Here is a tiny trained network, its code and every weight. The questions are about switching its units off for an input and a target symbol, where a switched-off unit gives its printed mean instead of its output.

import numpy as np


def w(rows, s, z=0):
    codes = np.array(rows[::2]) - 128.0
    scale = np.full(codes.shape[1], s)
    scale[-1] = z or s
    return codes * scale


def f(y):
    return np.maximum(y, 0)


def softmax(a):
    e = np.exp(a - a.max(-1, keepdims=True))
    return e / e.sum(-1, keepdims=True)


def log_softmax(a):
    a = a - a.max(-1, keepdims=True)
    return a - np.log(np.exp(a).sum(-1, keepdims=True))


def net(x, mask):
    ids = ['αβεημξστψ'.index(c) for c in x.split()]
    T = len(ids)
    res = E[ids] + P[:T]
    r = res
    for j in range(3):
        rows = slice(4 * j, 4 * j + 4)
        q, k, v = (r @ M[0][rows].T for M in (Q, K, V))
        z = softmax(np.where(np.tri(T) > 0, q @ k.T / 4**0.5, -1e9)) @ v
        o = O[0][rows]
        res = res + np.where(mask[j], z, o[:, -1]) @ o[:, :-1]
    y = f(res @ A[0][:, :-1].T + A[0][:, -1])
    res = res + np.where(mask[3:7], y, B[0][:, -1]) @ B[0][:, :-1]
    return log_softmax(res[-1] @ U[:, :-1].T + U[:, -1])


Q, K, V, O, A, B = {}, {}, {}, {}, {}, {}
E = w([
[63,30,211,116],'α',
[143,31,117,80],'β',
[101,64,163,109],'ε',
[107,86,141,125],'η',
[86,54,145,189],'μ',
[45,151,156,175],'ξ',
[160,148,48,63],'σ',
[112,135,56,236],'τ',
[110,172,116,1],'ψ',
],0.0052)
P = w([
[211,152,143,176],'0',
[150,155,195,124],'1',
[160,25,96,91],'2',
[117,194,113,151],'3',
[72,177,206,136],'4',
[137,8,72,75],'5',
[86,187,99,144],'6',
[31,182,211,132],'7',
[96,16,58,84],'8',
[51,183,88,136],'9',
[115,120,246,115],'10',
[54,26,46,73],'11',
[13,180,68,132],'12',
[177,96,254,122],'13',
],0.008)
Q[0] = w([
[125,154,130,113],'head 0',
[114,184,155,137],'head 0',
[138,212,95,140],'head 0',
[97,175,105,133],'head 0',
[121,158,140,123],'head 1',
[105,134,220,135],'head 1',
[129,143,139,156],'head 1',
[130,119,117,118],'head 1',
[157,2,135,36],'head 2',
[152,97,106,153],'head 2',
[159,62,100,109],'head 2',
[115,129,184,146],'head 2',
],0.053)
K[0] = w([
[91,132,120,98],'head 0',
[49,113,149,115],'head 0',
[38,153,50,111],'head 0',
[96,92,92,129],'head 0',
[84,127,142,129],'head 1',
[60,121,53,114],'head 1',
[109,127,141,92],'head 1',
[146,129,128,140],'head 1',
[252,142,235,139],'head 2',
[184,106,107,157],'head 2',
[215,128,137,167],'head 2',
[104,91,178,75],'head 2',
],0.035)
V[0] = w([
[105,183,232,142],'head 0',
[69,149,97,193],'head 0',
[134,80,193,178],'head 0',
[114,197,158,183],'head 0',
[82,163,111,61],'head 1',
[146,17,179,85],'head 1',
[58,78,98,215],'head 1',
[215,137,3,105],'head 1',
[49,76,145,103],'head 2',
[79,56,103,111],'head 2',
[174,108,58,171],'head 2',
[79,149,142,207],'head 2',
],0.022)
O[0] = w([
[72,136,251,155,174],'head 0',
[175,171,125,225,125],'head 0',
[169,53,204,145,254],'head 0',
[74,135,172,216,139],'head 0',
[84,221,136,115,48],'head 1',
[232,126,97,24,203],'head 1',
[202,139,70,238,217],'head 1',
[8,79,18,97,99],'head 1',
[161,130,225,151,157],'head 2',
[181,158,188,192,124],'head 2',
[169,140,45,189,93],'head 2',
[161,39,125,111,208],'head 2',
],0.019,0.0049)
A[0] = w([
[112,196,198,118,69],'neuron 0',
[153,207,125,130,254],'neuron 1',
[127,186,8,126,47],'neuron 2',
[149,155,18,131,196],'neuron 3',
],0.014,0.0084)
B[0] = w([
[135,128,57,121,223],'neuron 0',
[63,83,163,121,193],'neuron 1',
[169,40,229,121,195],'neuron 2',
[107,251,76,129,249],'neuron 3',
],0.022,0.02)
U = w([
[223,85,192,120,120],'α',
[175,176,125,69,56],'β',
[158,54,116,62,137],'ε',
[43,119,47,103,165],'η',
[218,81,58,193,64],'μ',
[53,66,194,214,253],'ξ',
[107,151,214,108,65],'σ',
[107,188,169,195,105],'τ',
[4,101,170,104,197],'ψ',
],0.0042,0.0043)

Each question gives the input, a string of symbols that net reads in full, and the target symbol t.
The units are the heads (4 rows each of Q, K, V and O) and the neurons (one row each of A and B). Each row of codes is followed by its name. A weight is (code - 128) times the scale printed after its matrix; where a second scale follows, it is the last column's (O, A, B and U).
mask holds one flag per unit, heads first, then neurons. A switched-off unit (its flag False) gives its mean, the last column of its rows in O or B, instead of its output. The means were averaged over made-up inputs and are rounded, as every weight is.
A unit's drop is (log p(t) with every unit on - log p(t) with that unit switched off) / (log p(t) with every unit on - log p(t) with every unit switched off).
unit that matters most: the unit with the biggest drop
top k neurons: the k neurons with the biggest drops, biggest first
which heads matter: for each layer, one digit per head in row order, 1 if its drop is at least 0.15 and else 0, layers parted by /
input τ η β ξ μ β η τ ξ η α, target μ: which heads matter	111
input τ α β β ξ μ ψ η, target η: unit that matters most	neuron 0
input ξ ξ μ η τ τ, target ξ: top 2 neurons	(neuron 3; neuron 0)
input σ ε ξ α ξ η σ μ μ τ μ β σ, target σ: which heads matter	100
input σ τ η η β τ η σ α τ, target τ: which heads matter	101
input ξ α η ε η ξ η η μ μ μ, target α: which heads matter	010
input η ε β β ξ ξ β η μ τ β, target ξ: which heads matter	010
input β β μ μ η τ, target β: which heads matter	101
input ψ ψ β β η μ τ μ η μ β τ ε μ, target ξ: which heads matter	110
input η ε β β τ η, target η: which heads matter	011
input σ η ξ β η η β η, target ε: which heads matter	011
input τ η η, target τ: which heads matter	111
input η μ σ μ μ, target ψ: which heads matter	010
input β ψ η η η α ξ η μ ψ, target ψ: top 2 neurons	(neuron 1; neuron 3)
input η μ η μ τ τ β ξ η η μ μ ψ, target ψ: which heads matter	111
input β ξ β β τ η β, target β: which heads matter	100
input ξ ξ μ μ η τ η η α, target ξ: unit that matters most	head 0
input η ε ξ, target η: which heads matter	001
input η μ ψ ε η μ μ ψ μ β β μ μ μ, target α: which heads matter	110
input τ η μ η σ η τ τ η η τ, target ξ: unit that matters most	neuron 1
input σ η β τ η η τ ε η, target σ: top 2 neurons	(neuron 2; neuron 3)
input β ε ε η β ψ, target β: top 2 neurons	(neuron 3; neuron 2)
input μ σ μ σ η ε, target μ: top 2 neurons	(neuron 1; neuron 2)
input σ σ η η ε η τ ε η ψ μ τ, target σ: top 3 neurons	(neuron 2; neuron 3; neuron 0)
input η β μ ψ α, target η: top 3 neurons	(neuron 0; neuron 2; neuron 1)
input σ μ ε ε α τ η η η τ ε μ, target σ: top 2 neurons	(neuron 2; neuron 3)
input ξ β σ β μ η η σ ξ η ξ η τ ψ, target η: top neuron	(neuron 0)
input μ η τ μ τ η, target μ: top 2 neurons	(neuron 1; neuron 2)
input μ τ μ ψ β, target η: top 2 neurons	(neuron 0; neuron 2)
input μ ψ τ μ η ξ μ η η ψ ε η η β, target ε: top 3 neurons	(neuron 3; neuron 0; neuron 2)
